Below is a small trained network, with its code and all its weights. Each question gives an input and a class and asks what happens when units are switched off, that is, made to give their printed mean instead of their output.

import numpy as np


def w(rows, s, z=0):
    codes = np.array(rows[::2]) - 128.0
    scale = np.full(codes.shape[1], s)
    scale[-1] = z or s
    return codes * scale


def f(y):
    return np.maximum(y, 0)


def log_softmax(a):
    a = a - a.max(-1, keepdims=True)
    return a - np.log(np.exp(a).sum(-1, keepdims=True))


def net(x, mask):
    res = np.array(x, float).reshape(1, 8) / 4 @ E
    y = f(res @ A[0][:, :-1].T + A[0][:, -1])
    res = res + np.where(mask, y, B[0][:, -1]) @ B[0][:, :-1]
    return log_softmax(res[-1] @ U[:, :-1].T + U[:, -1])


A, B = {}, {}
E = w([
[130,122,130,140,142,120,140,127],'x0',
[132,120,122,131,142,121,135,134],'x1',
[125,112,129,149,152,116,155,128],'x2',
[171,251,193,56,209,10,101,72],'x3',
[107,155,109,60,49,143,54,96],'x4',
[131,117,125,129,142,120,133,131],'x5',
[140,119,143,223,201,165,2,92],'x6',
[252,235,6,206,56,166,195,13],'x7',
],0.0051)
A[0] = w([
[202,197,72,209,80,107,158,76,12],'n0',
[159,206,148,96,166,49,144,89,36],'n1',
[137,167,163,119,173,71,122,84,29],'n2',
[140,183,140,127,177,54,116,95,18],'n3',
[172,105,121,186,195,103,181,155,195],'n4',
[149,130,104,42,94,117,239,144,232],'n5',
[160,182,165,102,163,97,117,100,18],'n6',
[207,207,33,205,78,116,175,73,26],'n7',
[145,116,155,176,203,137,212,126,252],'n8',
[142,171,189,95,170,64,116,140,22],'n9',
[162,124,121,208,210,176,2,76,92],'n10',
[94,71,102,189,99,208,154,147,21],'n11',
],0.0065,0.0038)
B[0] = w([
[39,89,196,172,188,29,101,227,211],'n0',
[174,46,42,162,44,183,199,151,198],'n1',
[178,35,69,215,52,159,179,188,171],'n2',
[200,62,68,186,42,172,224,186,175],'n3',
[204,172,157,40,112,146,80,91,214],'n4',
[79,185,122,64,232,178,113,34,253],'n5',
[179,60,68,186,69,161,220,193,166],'n6',
[31,97,221,171,192,19,82,202,237],'n7',
[194,192,161,41,127,133,19,78,240],'n8',
[123,59,63,207,79,92,197,207,178],'n9',
[37,181,67,41,235,215,235,37,228],'n10',
[255,50,26,205,42,167,198,199,186],'n11',
],0.0057,0.0054)
U = w([
[205,30,6,214,5,187,251,218,12],'0',
[2,56,208,150,203,28,70,239,11],'1',
[47,196,49,53,204,213,219,38,133],'2',
[171,138,102,90,98,113,80,68,255],'3',
[165,173,131,117,92,153,68,93,251],'4',
[172,182,137,114,86,165,81,104,230],'5',
[155,177,130,114,83,145,62,93,187],'6',
[188,188,132,68,76,150,49,84,140],'7',
],0.0055,0.0036)

Each question gives the input, the list of numbers given to net, and the class t.
The units are the neurons (one row each of A and B). Each row of codes is followed by its name. A weight is (code - 128) times the scale printed after its matrix; where a second scale follows, it is the last column's (A, B and U).
mask holds one flag per neuron, in row order. A switched-off neuron (its flag False) gives its mean, the last column of its row in B, instead of its output. The means were averaged over made-up inputs and are rounded, as every weight is.
A unit's drop is (log p(t) with every unit on - log p(t) with that unit switched off) / (log p(t) with every unit on - log p(t) with every unit switched off).
The circuit of an input: a set's keep is (log p(t) with only the set's units on - log p(t) with every unit switched off) / (log p(t) with every unit on - log p(t) with every unit switched off). Starting from all 12 units, units are removed one at a time, each time the one whose removal leaves the highest keep (on an exact tie, the one counted first), for as long as the keep stays at least 0.8.
units of the circuit, in order: the units of the circuit, biggest drop first
unit that matters most: the unit with the biggest drop
top k neurons: the k neurons with the biggest drops, biggest first
drop of u: that unit's drop, to one decimal
input [-7,5,-5,-3,-8,-4,-8,2], class 2: unit that matters most -> n5
input [-8,6,8,0,3,-6,-2,8], class 1: top 2 neurons -> (n7; n0)
input [-4,-6,6,5,-4,-7,-5,7], class 1: units of the circuit, in order -> (n7; n0)
input [2,-5,0,-3,3,7,8,-6], class 2: top 3 neurons -> (n10; n7; n0)
input [-4,-3,-2,4,4,2,5,4], class 2: top 2 neurons -> (n10; n8)
input [2,-2,4,2,-4,8,8,8], class 1: top 3 neurons -> (n7; n0; n5)
input [5,-8,-6,8,6,8,-8,4], class 0: units of the circuit, in order -> (n1; n6)
input [5,-5,-8,-8,-5,-2,7,-6], class 0: top 4 neurons -> (n11; n5; n7; n0)
input [-3,-3,6,-4,-3,3,-7,-5], class 2: top 2 neurons -> (n5; n7)
input [4,2,7,-8,-3,2,3,-8], class 0: top 2 neurons -> (n11; n7)
input [5,-1,6,-5,-4,-8,-7,2], class 4: top 2 neurons -> (n10; n8)
input [7,1,0,-2,-8,2,0,2], class 7: top 2 neurons -> (n8; n4)
input [5,8,-2,-4,3,-3,-8,-5], class 2: top 3 neurons -> (n5; n7; n0)
input [6,5,-7,8,-4,-5,-7,6], class 0: top 4 neurons -> (n1; n3; n6; n2)
input [-7,8,8,-6,-6,2,-3,-6], class 3: unit that matters most -> n8
input [-7,-7,0,0,-8,-6,0,8], class 1: drop of n0 -> 0.3
input [-5,-3,-3,3,-3,4,8,4], class 2: drop of n10 -> 1.6
input [7,-3,-3,7,0,-3,5,3], class 0: drop of n1 -> 0.2
